Below is a small trained network, with its code and all its weights. Each question gives an input and a target symbol and asks what happens when units are switched off, that is, made to give their printed mean instead of their output.

import numpy as np


def w(rows, s, z=0):
    codes = np.array(rows[::2]) - 128.0
    scale = np.full(codes.shape[1], s)
    scale[-1] = z or s
    return codes * scale


def f(y):
    return y / 2 * (1 + np.tanh(0.7978845608 * (y + 0.044715 * y**3)))


def softmax(a):
    e = np.exp(a - a.max(-1, keepdims=True))
    return e / e.sum(-1, keepdims=True)


def log_softmax(a):
    a = a - a.max(-1, keepdims=True)
    return a - np.log(np.exp(a).sum(-1, keepdims=True))


def net(x, mask):
    ids = ['γεηλμξπστφψω'.index(c) for c in x.split()]
    T = len(ids)
    res = E[ids] + P[:T]
    u = 0
    for l in range(2):
        q, k, v = (res @ M[l].T for M in (Q, K, V))
        z = softmax(np.where(np.tri(T) > 0, q @ k.T / 3**0.5, -1e9)) @ v
        res = res + np.where(mask[u], z, O[l][:, -1]) @ O[l][:, :-1]
        u += 1
        y = f(res @ A[l][:, :-1].T + A[l][:, -1])
        res = res + np.where(mask[u : u + 12], y, B[l][:, -1]) @ B[l][:, :-1]
        u += 12
    return log_softmax(res[-1] @ U[:, :-1].T + U[:, -1])


Q, K, V, O, A, B = {}, {}, {}, {}, {}, {}
E = w([
[153,118,158,150,205,54,8],'γ',
[79,148,133,122,161,99,158],'ε',
[83,94,69,166,165,147,143],'η',
[132,59,156,165,178,143,169],'λ',
[78,75,137,95,175,201,183],'μ',
[86,69,199,152,177,101,159],'ξ',
[53,111,152,103,157,160,94],'π',
[110,118,130,206,163,102,10],'σ',
[37,178,124,92,111,212,70],'τ',
[73,235,135,130,78,246,185],'φ',
[119,210,23,93,213,80,128],'ψ',
[249,154,138,204,156,126,98],'ω',
],0.014)
P = w([
[190,167,137,70,208,189,155],'0',
[50,105,170,149,80,102,96],'1',
[60,96,131,180,84,142,93],'2',
[91,109,99,168,106,128,68],'3',
[107,110,97,180,121,142,76],'4',
[95,116,96,182,146,127,91],'5',
[87,124,88,176,150,155,80],'6',
[96,138,97,189,168,152,87],'7',
[95,134,104,188,194,154,107],'8',
[104,142,104,191,204,161,96],'9',
[107,154,85,192,221,176,95],'10',
[118,154,90,200,244,167,93],'11',
[115,159,117,194,254,149,92],'12',
],0.0074)
Q[0] = w([
[171,68,80,76,12,62,138],'0.h1',
[118,157,85,175,189,106,161],'0.h1',
[84,74,171,158,150,136,123],'0.h1',
],0.011)
K[0] = w([
[85,54,103,151,2,74,130],'0.h1',
[144,105,154,110,177,236,98],'0.h1',
[73,189,111,182,173,142,96],'0.h1',
],0.0083)
V[0] = w([
[135,113,170,94,81,132,2],'0.h1',
[72,170,8,183,146,149,97],'0.h1',
[127,105,122,182,204,7,102],'0.h1',
],0.0092)
O[0] = w([
[79,210,164,196,181,163,71,60],'0.h1',
[84,128,123,171,6,65,113,254],'0.h1',
[74,145,82,192,155,85,232,103],'0.h1',
],0.011,0.0053)
A[0] = w([
[93,71,154,128,155,123,171,32],'0.n1',
[116,168,254,48,130,100,195,134],'0.n2',
[166,169,96,172,134,93,50,122],'0.n3',
[121,142,157,124,109,73,191,49],'0.n4',
[138,143,121,155,140,144,169,93],'0.n5',
[99,88,193,136,120,117,161,47],'0.n6',
[100,126,118,76,112,166,197,92],'0.n7',
[92,158,119,83,171,151,106,236],'0.n8',
[89,159,194,95,133,174,197,93],'0.n9',
[116,162,82,42,177,90,97,138],'0.n10',
[108,186,170,115,86,132,134,241],'0.n11',
[99,136,83,135,37,109,100,253],'0.n12',
],0.0084,0.0026)
B[0] = w([
[106,148,64,120,138,123,112,151],'0.n1',
[125,167,93,117,118,254,132,133],'0.n2',
[134,137,170,118,105,106,182,151],'0.n3',
[161,150,117,114,179,159,97,136],'0.n4',
[150,130,147,150,154,131,89,129],'0.n5',
[150,138,64,102,146,137,145,144],'0.n6',
[150,130,130,147,140,75,155,137],'0.n7',
[112,82,187,170,142,93,169,149],'0.n8',
[96,152,95,179,132,155,126,134],'0.n9',
[94,122,189,142,97,155,233,128],'0.n10',
[144,56,69,187,126,122,154,157],'0.n11',
[139,79,164,130,144,102,168,254],'0.n12',
],0.0087,0.008)
Q[1] = w([
[125,171,96,45,106,176,39],'1.h1',
[135,254,81,79,144,149,112],'1.h1',
[106,63,78,142,138,113,112],'1.h1',
],0.0071)
K[1] = w([
[34,112,59,154,27,76,83],'1.h1',
[69,120,166,112,86,153,2],'1.h1',
[133,162,149,198,133,157,223],'1.h1',
],0.0064)
V[1] = w([
[123,190,189,1,148,118,127],'1.h1',
[197,21,151,122,169,62,79],'1.h1',
[46,78,43,115,218,197,223],'1.h1',
],0.0064)
O[1] = w([
[85,49,202,68,223,55,193,94],'1.h1',
[108,24,2,160,216,79,37,133],'1.h1',
[139,238,128,27,139,105,71,254],'1.h1',
],0.0078,0.0098)
A[1] = w([
[116,149,161,121,89,126,88,221],'1.n1',
[171,103,80,74,115,175,167,146],'1.n2',
[130,152,91,126,146,170,84,114],'1.n3',
[141,100,167,112,215,72,118,110],'1.n4',
[170,94,145,107,93,105,118,157],'1.n5',
[112,137,90,130,90,127,163,56],'1.n6',
[151,133,148,133,94,187,131,27],'1.n7',
[251,130,135,142,150,111,151,135],'1.n8',
[122,117,149,81,124,125,88,254],'1.n9',
[70,124,97,125,153,171,140,70],'1.n10',
[97,188,107,191,132,152,155,7],'1.n11',
[115,38,166,187,130,154,153,37],'1.n12',
],0.011,0.0042)
B[1] = w([
[171,94,125,204,146,150,182,243],'1.n1',
[124,152,151,112,53,57,73,160],'1.n2',
[190,65,141,166,155,138,94,169],'1.n3',
[117,116,154,53,87,158,91,174],'1.n4',
[118,194,136,140,52,124,146,189],'1.n5',
[160,147,172,122,194,129,99,156],'1.n6',
[173,33,123,112,254,49,112,131],'1.n7',
[61,77,92,161,219,108,179,130],'1.n8',
[120,172,71,185,128,208,155,254],'1.n9',
[152,204,142,157,176,74,108,139],'1.n10',
[171,41,163,74,63,72,76,172],'1.n11',
[212,184,111,120,198,94,171,233],'1.n12',
],0.0068,0.0059)
U = w([
[126,168,204,152,153,72,70,83],'γ',
[96,154,159,107,106,102,254,113],'ε',
[120,161,45,164,98,147,145,252],'η',
[138,147,93,92,183,135,82,105],'λ',
[97,103,171,64,126,160,105,87],'μ',
[176,207,118,113,140,159,137,48],'ξ',
[59,128,186,186,148,207,173,197],'π',
[193,159,173,148,39,176,119,77],'σ',
[152,159,124,200,196,140,206,55],'τ',
[214,108,140,86,147,123,142,88],'φ',
[112,140,114,96,102,60,211,73],'ψ',
[57,128,129,151,201,178,144,179],'ω',
],0.0066,0.0049)

Each question gives the input, a string of symbols that net reads in full, and the target symbol t.
The units are the heads (3 rows each of Q, K, V and O) and the neurons (one row each of A and B). Each row of codes is followed by its name. A weight is (code - 128) times the scale printed after its matrix; where a second scale follows, it is the last column's (O, A, B and U).
mask holds one flag per unit, layer by layer, with each layer's heads first. A switched-off unit (its flag False) gives its mean, the last column of its rows in O or B, instead of its output. The means were averaged over made-up inputs and are rounded, as every weight is.
A unit's drop is (log p(t) with every unit on - log p(t) with that unit switched off) / (log p(t) with every unit on - log p(t) with every unit switched off).
The circuit of an input: a set's keep is (log p(t) with only the set's units on - log p(t) with every unit switched off) / (log p(t) with every unit on - log p(t) with every unit switched off). Starting from the 12 units with the biggest drops (on a tie, the unit counted first), units are removed one at a time, each time the one whose removal leaves the highest keep (on an exact tie, the one counted first), for as long as the keep stays at least 0.8.
units of the circuit, in order: the units of the circuit, biggest drop first
k most important neurons: the k neurons with the biggest drops, biggest first
k most important neurons of layer l: the k neurons of layer l with the biggest drops, biggest first
drop when u is switched off: that unit's drop, to one decimal
input η η η η η φ η η η σ ξ φ φ, target σ: units of the circuit, in order	[0.h1]
input σ φ ω, target τ: 2 most important neurons	[0.n3; 1.n8]
input φ ψ η, target φ: units of the circuit, in order	[1.h1; 0.h1; 1.n12]
input η η η λ η π, target η: units of the circuit, in order	[1.h1; 0.h1]
input π φ τ η ψ, target ε: units of the circuit, in order	[0.n10; 0.n3; 1.h1]
input ε η ψ λ, target ε: units of the circuit, in order	[0.h1; 1.h1; 0.n2]
input τ η η ω π γ η ξ η, target τ: units of the circuit, in order	[1.h1; 1.n12; 0.h1; 0.n3]
input τ η ω ξ λ, target τ: units of the circuit, in order	[1.h1; 1.n12; 0.h1]
input ψ ψ η, target ψ: units of the circuit, in order	[0.h1; 0.n12]
input φ η ω ψ η, target φ: units of the circuit, in order	[1.h1; 0.h1; 1.n12; 0.n12]
input τ ψ ε η ξ ξ η η ψ η ω, target τ: units of the circuit, in order	[1.h1; 0.h1; 0.n3; 1.n12]
input γ γ π, target γ: units of the circuit, in order	[0.h1; 1.n11; 1.n10; 1.n9]
input λ ξ μ ξ σ σ ξ ξ η, target λ: units of the circuit, in order	[0.h1; 1.h1]
input ε η σ π η ψ π φ η η ψ ξ, target ε: most important neuron of layer 0	[0.n12]
input γ η γ ξ η η τ, target γ: 3 most important neurons	[1.n11; 1.n10; 1.n9]
input ξ π ξ ξ, target ξ: 2 most important neurons of layer 0	[0.n2; 0.n9]
input ψ η η ω η η ψ, target ψ: 3 most important neurons	[0.n10; 0.n12; 1.n9]
input φ η φ ω η ε η ξ, target φ: 2 most important neurons of layer 1	[1.n12; 1.n4]
input ψ ξ λ ξ π π η η ε η τ ψ, target ψ: 2 most important neurons	[0.n10; 0.n12]
input σ η π ψ η φ ε ξ φ, target σ: most important neuron	[1.n11]
input π τ η, target π: drop when 0.n12 is switched off	0.1
input ψ λ π, target ψ: drop when 0.n12 is switched off	0.3
input φ η τ ξ μ, target φ: drop when 0.n4 is switched off	0.0
input ψ π ξ, target ψ: 2 most important neurons of layer 0	[0.n12; 0.n6]
